Below are the code and all the weights of a small trained network. Each question names an input and a class and asks about switching units off, where a switched-off unit gives its printed mean instead of its output.

import numpy as np


def w(rows, s, z=0):
    codes = np.array(rows[::2]) - 128.0
    scale = np.full(codes.shape[1], s)
    scale[-1] = z or s
    return codes * scale


def norm(h):
    return h / np.sqrt((h * h).mean(-1, keepdims=True) + 1e-5)


def f(y):
    return y / 2 * (1 + np.tanh(0.7978845608 * (y + 0.044715 * y**3)))


def log_softmax(a):
    a = a - a.max(-1, keepdims=True)
    return a - np.log(np.exp(a).sum(-1, keepdims=True))


def net(x, mask):
    res = np.array(x, float).reshape(1, 2) / 4 @ E
    u = 0
    for l in range(2):
        y = f(norm(res) @ A[l][:, :-1].T + A[l][:, -1])
        res = res + np.where(mask[u : u + 14], y, B[l][:, -1]) @ B[l][:, :-1]
        u += 14
    return log_softmax(norm(res)[-1] @ U[:, :-1].T + U[:, -1])


A, B = {}, {}
E = w([
[108,172,250,84,160],'x0',
[163,177,113,217,219],'x1',
],0.011)
A[0] = w([
[128,142,125,55,231,177],'L0N0',
[177,123,86,131,210,76],'L0N1',
[6,66,49,131,198,90],'L0N2',
[139,114,177,199,72,122],'L0N3',
[107,115,208,131,73,127],'L0N4',
[162,115,102,149,119,2],'L0N5',
[130,165,73,143,139,44],'L0N6',
[89,87,86,162,126,105],'L0N7',
[75,121,101,101,174,128],'L0N8',
[35,1,145,206,120,147],'L0N9',
[81,184,88,188,175,121],'L0N10',
[136,104,91,152,112,73],'L0N11',
[76,71,124,102,111,88],'L0N12',
[169,142,173,105,74,42],'L0N13',
],0.0091,0.0038)
B[0] = w([
[215,117,94,83,160,214],'L0N0',
[71,114,131,55,175,211],'L0N1',
[210,113,163,120,107,171],'L0N2',
[116,137,122,131,126,125],'L0N3',
[118,170,47,194,118,247],'L0N4',
[139,101,155,118,121,115],'L0N5',
[114,50,169,75,161,149],'L0N6',
[225,104,191,119,113,177],'L0N7',
[129,130,129,135,122,128],'L0N8',
[196,174,126,68,165,182],'L0N9',
[71,116,108,59,166,251],'L0N10',
[194,130,184,147,88,156],'L0N11',
[65,185,133,160,254,186],'L0N12',
[74,134,96,222,133,148],'L0N13',
],0.0063,0.0033)
A[1] = w([
[105,165,187,192,111,96],'L1N0',
[91,167,170,163,126,69],'L1N1',
[129,107,63,132,124,95],'L1N2',
[126,144,211,30,166,79],'L1N3',
[143,91,5,195,103,85],'L1N4',
[55,13,158,105,53,161],'L1N5',
[205,86,179,168,176,99],'L1N6',
[119,124,157,84,64,141],'L1N7',
[134,201,233,118,100,2],'L1N8',
[171,123,121,3,163,114],'L1N9',
[124,176,227,110,131,75],'L1N10',
[113,165,190,130,141,88],'L1N11',
[151,201,103,198,165,110],'L1N12',
[145,234,73,229,108,137],'L1N13',
],0.012,0.0062)
B[1] = w([
[190,58,136,210,46,150],'L1N0',
[162,107,124,130,103,151],'L1N1',
[157,157,171,164,118,173],'L1N2',
[156,93,149,183,69,251],'L1N3',
[169,78,220,123,110,255],'L1N4',
[105,154,116,142,254,247],'L1N5',
[58,154,105,100,153,186],'L1N6',
[75,206,106,152,182,209],'L1N7',
[234,110,120,122,150,197],'L1N8',
[92,162,123,161,37,221],'L1N9',
[207,51,76,109,103,219],'L1N10',
[176,43,71,149,124,180],'L1N11',
[23,154,112,66,114,202],'L1N12',
[99,185,140,104,26,179],'L1N13',
],0.008,0.0056)
U = w([
[255,88,144,124,127,243],'0',
[43,159,106,105,247,132],'1',
[80,178,124,127,30,9],'2',
],0.02,0.0012)

Each question gives the input, the list of numbers given to net, and the class t.
The units are the neurons (one row each of A and B). Each row of codes is followed by its name. A weight is (code - 128) times the scale printed after its matrix; where a second scale follows, it is the last column's (A, B and U).
mask holds one flag per neuron, layer by layer. A switched-off neuron (its flag False) gives its mean, the last column of its row in B, instead of its output. The means were averaged over made-up inputs and are rounded, as every weight is.
A unit's drop is (log p(t) with every unit on - log p(t) with that unit switched off) / (log p(t) with every unit on - log p(t) with every unit switched off).
The circuit of an input: a set's keep is (log p(t) with only the set's units on - log p(t) with every unit switched off) / (log p(t) with every unit on - log p(t) with every unit switched off). Starting from the 12 units with the biggest drops (on a tie, the unit counted first), units are removed one at a time, each time the one whose removal leaves the highest keep (on an exact tie, the one counted first), for as long as the keep stays at least 0.8.
units of the circuit, in order: the units of the circuit, biggest drop first
most important unit: the unit with the biggest drop
top k neurons: the k neurons with the biggest drops, biggest first
top k neurons in layer l: the k neurons of layer l with the biggest drops, biggest first
drop when u is switched off: that unit's drop, to one decimal
input [1,1], class 2: most important unit	L1N9
input [7,7], class 0: units of the circuit, in order	[L1N10; L1N0]
input [8,-8], class 0: units of the circuit, in order	[L1N10; L1N8]
input [0,3], class 2: top 4 neurons	[L1N9; L1N5; L0N4; L0N12]
input [-3,3], class 2: top 4 neurons in layer 1	[L1N5; L1N9; L1N8; L1N10]
input [-2,0], class 2: top 3 neurons	[L0N9; L1N9; L1N5]
input [-4,5], class 1: top 2 neurons	[L1N3; L1N10]
input [-2,3], class 2: top 3 neurons	[L1N9; L0N10; L1N5]
input [-3,-1], class 2: top 3 neurons in layer 0	[L0N9; L0N4; L0N7]
input [-3,2], class 2: top 2 neurons in layer 0	[L0N4; L0N1]
input [-3,-4], class 1: top 3 neurons	[L0N0; L1N5; L0N4]
input [4,3], class 0: top 2 neurons	[L0N4; L1N10]
input [0,1], class 2: drop when L1N9 is switched off	0.9
input [-5,-7], class 1: units of the circuit, in order	[L1N5]
input [-2,1], class 2: drop when L1N9 is switched off	1.5
input [-3,-7], class 1: drop when L1N5 is switched off	0.2
